Here is a tiny trained network, its code and every weight. The questions are about switching its units off for an input and a target symbol, where a switched-off unit gives its printed mean instead of its output.

import numpy as np


def w(rows, s, z=0):
    codes = np.array(rows[::2]) - 128.0
    scale = np.full(codes.shape[1], s)
    scale[-1] = z or s
    return codes * scale


def norm(h):
    return h / np.sqrt((h * h).mean(-1, keepdims=True) + 1e-5)


def f(y):
    return y / 2 * (1 + np.tanh(0.7978845608 * (y + 0.044715 * y**3)))


def softmax(a):
    e = np.exp(a - a.max(-1, keepdims=True))
    return e / e.sum(-1, keepdims=True)


def log_softmax(a):
    a = a - a.max(-1, keepdims=True)
    return a - np.log(np.exp(a).sum(-1, keepdims=True))


def net(x, mask):
    ids = ['ΓΦΨαβδζηθμξπστω'.index(c) for c in x.split()]
    T = len(ids)
    res = E[ids] + P[:T]
    u = 0
    for l in range(3):
        q, k, v = (norm(res) @ M[l].T for M in (Q, K, V))
        z = softmax(np.where(np.tri(T) > 0, q @ k.T / 4**0.5, -1e9)) @ v
        res = res + np.where(mask[u], z, O[l][:, -1]) @ O[l][:, :-1]
        u += 1
        y = f(norm(res) @ A[l][:, :-1].T + A[l][:, -1])
        res = res + np.where(mask[u : u + 4], y, B[l][:, -1]) @ B[l][:, :-1]
        u += 4
    return log_softmax(norm(res)[-1] @ U[:, :-1].T + U[:, -1])


Q, K, V, O, A, B = {}, {}, {}, {}, {}, {}
E = w([
[55,164,186,90,162,156],'Γ',
[131,143,198,160,122,116],'Φ',
[176,145,151,136,89,136],'Ψ',
[117,114,211,158,87,222],'α',
[75,69,230,50,116,117],'β',
[119,45,142,122,185,225],'δ',
[186,121,199,137,74,154],'ζ',
[155,198,120,62,163,168],'η',
[183,177,187,141,84,42],'θ',
[167,92,141,123,164,106],'μ',
[141,168,199,158,62,159],'ξ',
[142,100,164,8,58,206],'π',
[141,163,156,151,134,95],'σ',
[64,123,177,166,139,206],'τ',
[196,67,112,97,129,125],'ω',
],0.012)
P = w([
[111,134,55,215,96,154],'0',
[247,146,234,117,215,230],'1',
[51,185,2,72,40,35],'2',
[247,154,242,79,231,183],'3',
[82,178,30,70,70,40],'4',
[238,163,243,50,229,167],'5',
],0.0075)
Q[0] = w([
[115,154,50,180,116,149],'L0H0',
[222,116,180,121,192,161],'L0H0',
[70,204,17,55,23,134],'L0H0',
[45,61,2,177,71,48],'L0H0',
],0.01)
K[0] = w([
[148,112,96,192,137,95],'L0H0',
[97,153,176,16,137,129],'L0H0',
[133,122,84,233,120,170],'L0H0',
[144,62,117,245,106,93],'L0H0',
],0.012)
V[0] = w([
[119,164,97,241,185,158],'L0H0',
[224,255,20,116,194,125],'L0H0',
[98,57,187,218,154,28],'L0H0',
[26,198,169,86,139,147],'L0H0',
],0.008)
O[0] = w([
[75,202,137,192,232,80,211],'L0H0',
[209,159,32,118,229,137,53],'L0H0',
[161,80,252,146,130,2,2],'L0H0',
[98,217,199,37,181,199,102],'L0H0',
],0.0095,0.0033)
A[0] = w([
[112,210,72,16,97,47,104],'L0N0',
[166,130,175,122,203,121,3],'L0N1',
[26,46,79,1,211,64,115],'L0N2',
[209,143,134,80,150,211,59],'L0N3',
],0.0056,0.0032)
B[0] = w([
[41,55,126,137,105,233,137],'L0N0',
[204,97,206,81,204,195,110],'L0N1',
[176,240,196,167,2,95,157],'L0N2',
[59,101,67,206,141,149,254],'L0N3',
],0.0081,0.0026)
Q[1] = w([
[254,78,184,97,122,225],'L1H0',
[125,137,131,90,161,179],'L1H0',
[228,67,156,72,227,210],'L1H0',
[84,145,66,212,134,101],'L1H0',
],0.0095)
K[1] = w([
[141,120,130,30,100,158],'L1H0',
[92,146,116,79,131,172],'L1H0',
[151,152,98,6,154,137],'L1H0',
[140,120,115,177,146,130],'L1H0',
],0.018)
V[1] = w([
[183,232,174,111,141,56],'L1H0',
[159,87,113,213,249,173],'L1H0',
[76,6,215,112,151,108],'L1H0',
[1,178,65,63,175,105],'L1H0',
],0.009)
O[1] = w([
[229,165,176,155,178,118,24],'L1H0',
[8,169,103,111,187,1,255],'L1H0',
[83,42,182,126,141,109,141],'L1H0',
[147,149,110,18,220,213,101],'L1H0',
],0.012,0.0062)
A[1] = w([
[135,176,157,176,78,117,84],'L1N0',
[179,121,3,210,136,35,1],'L1N1',
[77,215,206,205,149,151,40],'L1N2',
[60,92,167,171,169,156,28],'L1N3',
],0.011,0.0037)
B[1] = w([
[160,174,90,139,101,156,176],'L1N0',
[162,94,128,6,81,149,243],'L1N1',
[168,166,128,90,56,136,252],'L1N2',
[58,144,168,112,102,105,219],'L1N3',
],0.015,0.0038)
Q[2] = w([
[182,160,118,177,1,86],'L2H0',
[124,136,8,144,193,30],'L2H0',
[138,189,226,163,177,96],'L2H0',
[197,157,72,145,153,184],'L2H0',
],0.008)
K[2] = w([
[253,113,103,226,70,113],'L2H0',
[118,144,13,113,137,22],'L2H0',
[161,202,216,146,250,97],'L2H0',
[213,204,75,37,127,180],'L2H0',
],0.0058)
V[2] = w([
[92,139,243,227,89,72],'L2H0',
[84,198,123,248,40,75],'L2H0',
[140,148,207,1,102,156],'L2H0',
[174,150,95,146,143,164],'L2H0',
],0.0066)
O[2] = w([
[98,151,160,170,91,33,172],'L2H0',
[174,160,18,187,67,105,252],'L2H0',
[179,156,255,105,117,109,228],'L2H0',
[118,121,108,147,155,206,15],'L2H0',
],0.0094,0.0025)
A[2] = w([
[134,151,68,165,230,132,121],'L2N0',
[156,84,177,152,131,186,170],'L2N1',
[72,113,176,186,121,66,22],'L2N2',
[123,115,134,164,55,7,1],'L2N3',
],0.014,0.0054)
B[2] = w([
[105,192,67,231,115,100,149],'L2N0',
[108,57,160,125,170,54,160],'L2N1',
[79,181,91,101,121,179,216],'L2N2',
[149,83,124,186,250,238,255],'L2N3',
],0.012,0.0086)
U = w([
[153,138,212,65,221,172,132],'Γ',
[141,156,206,238,215,133,106],'Φ',
[149,125,82,44,121,82,140],'Ψ',
[60,171,195,200,85,252,3],'α',
[136,38,221,130,84,76,184],'β',
[16,103,95,124,132,68,159],'δ',
[152,55,65,231,95,149,123],'ζ',
[152,181,31,141,220,206,64],'η',
[220,87,143,145,156,106,177],'θ',
[174,35,107,133,219,85,153],'μ',
[168,216,125,141,34,137,135],'ξ',
[128,54,105,88,101,252,110],'π',
[175,156,136,101,183,1,168],'σ',
[97,190,221,84,95,81,106],'τ',
[163,44,83,75,76,58,156],'ω',
],0.0087,0.0061)

Each question gives the input, a string of symbols that net reads in full, and the target symbol t.
The units are the heads (4 rows each of Q, K, V and O) and the neurons (one row each of A and B). Each row of codes is followed by its name. A weight is (code - 128) times the scale printed after its matrix; where a second scale follows, it is the last column's (O, A, B and U).
mask holds one flag per unit, layer by layer, with each layer's heads first. A switched-off unit (its flag False) gives its mean, the last column of its rows in O or B, instead of its output. The means were averaged over made-up inputs and are rounded, as every weight is.
A unit's drop is (log p(t) with every unit on - log p(t) with that unit switched off) / (log p(t) with every unit on - log p(t) with every unit switched off).
The circuit of an input: a set's keep is (log p(t) with only the set's units on - log p(t) with every unit switched off) / (log p(t) with every unit on - log p(t) with every unit switched off). Starting from the 12 units with the biggest drops (on a tie, the unit counted first), units are removed one at a time, each time the one whose removal leaves the highest keep (on an exact tie, the one counted first), for as long as the keep stays at least 0.8.
circuit, biggest first: the units of the circuit, biggest drop first
k most important neurons: the k neurons with the biggest drops, biggest first
k most important neurons of layer l: the k neurons of layer l with the biggest drops, biggest first
drop of u: that unit's drop, to one decimal
input δ δ ξ τ, target τ: 2 most important neurons -> (L2N3 L1N2)
input ω η δ π ξ ξ, target π: circuit, biggest first -> (L0H0)
input ζ α π Γ Ψ Ψ, target Γ: circuit, biggest first -> (L2H0 L0H0 L1H0 L2N1)
input Φ ω δ δ ζ β, target β: circuit, biggest first -> (L1H0 L0H0 L2N1)
input π δ δ, target π: circuit, biggest first -> (L0H0 L1H0)
input τ σ δ μ α ξ, target ξ: circuit, biggest first -> (L0H0 L1H0 L2N3)
input δ Φ ζ δ Γ θ, target Γ: circuit, biggest first -> (L1H0 L2H0)
input Φ ω α, target Φ: circuit, biggest first -> (L0H0 L2N3)
input π ξ ζ δ σ, target π: circuit, biggest first -> (L1H0 L0H0 L0N0)
input α ξ μ ζ ξ, target α: circuit, biggest first -> (L0H0 L2N3 L1H0)
input σ Γ Γ, target σ: circuit, biggest first -> (L0H0 L1H0)
input Γ δ ω, target Γ: circuit, biggest first -> (L1H0 L2H0)
input μ Ψ ζ, target μ: circuit, biggest first -> (L0H0 L2N3)
input ζ σ Φ, target ζ: most important neuron of layer 2 -> (L2N3)
input θ α Φ σ ξ, target θ: 2 most important neurons -> (L1N1 L2N3)
input β δ η, target β: 2 most important neurons of layer 0 -> (L0N0 L0N3)
input η α δ Φ, target η: 2 most important neurons -> (L2N0 L1N1)
input α δ δ, target α: 2 most important neurons -> (L2N3 L0N3)
input σ Φ α σ, target σ: 2 most important neurons -> (L1N1 L2N3)
input ξ ζ μ ζ σ ξ, target ξ: most important neuron of layer 1 -> (L1N2)
input δ δ Φ ζ Φ σ, target σ: 2 most important neurons of layer 2 -> (L2N3 L2N2)
input Φ δ ζ θ Φ δ, target δ: drop of L0H0 -> 0.7
input η π ω ζ, target π: drop of L0N0 -> 0.0
input α ξ δ δ δ, target α: drop of L2N3 -> 0.2
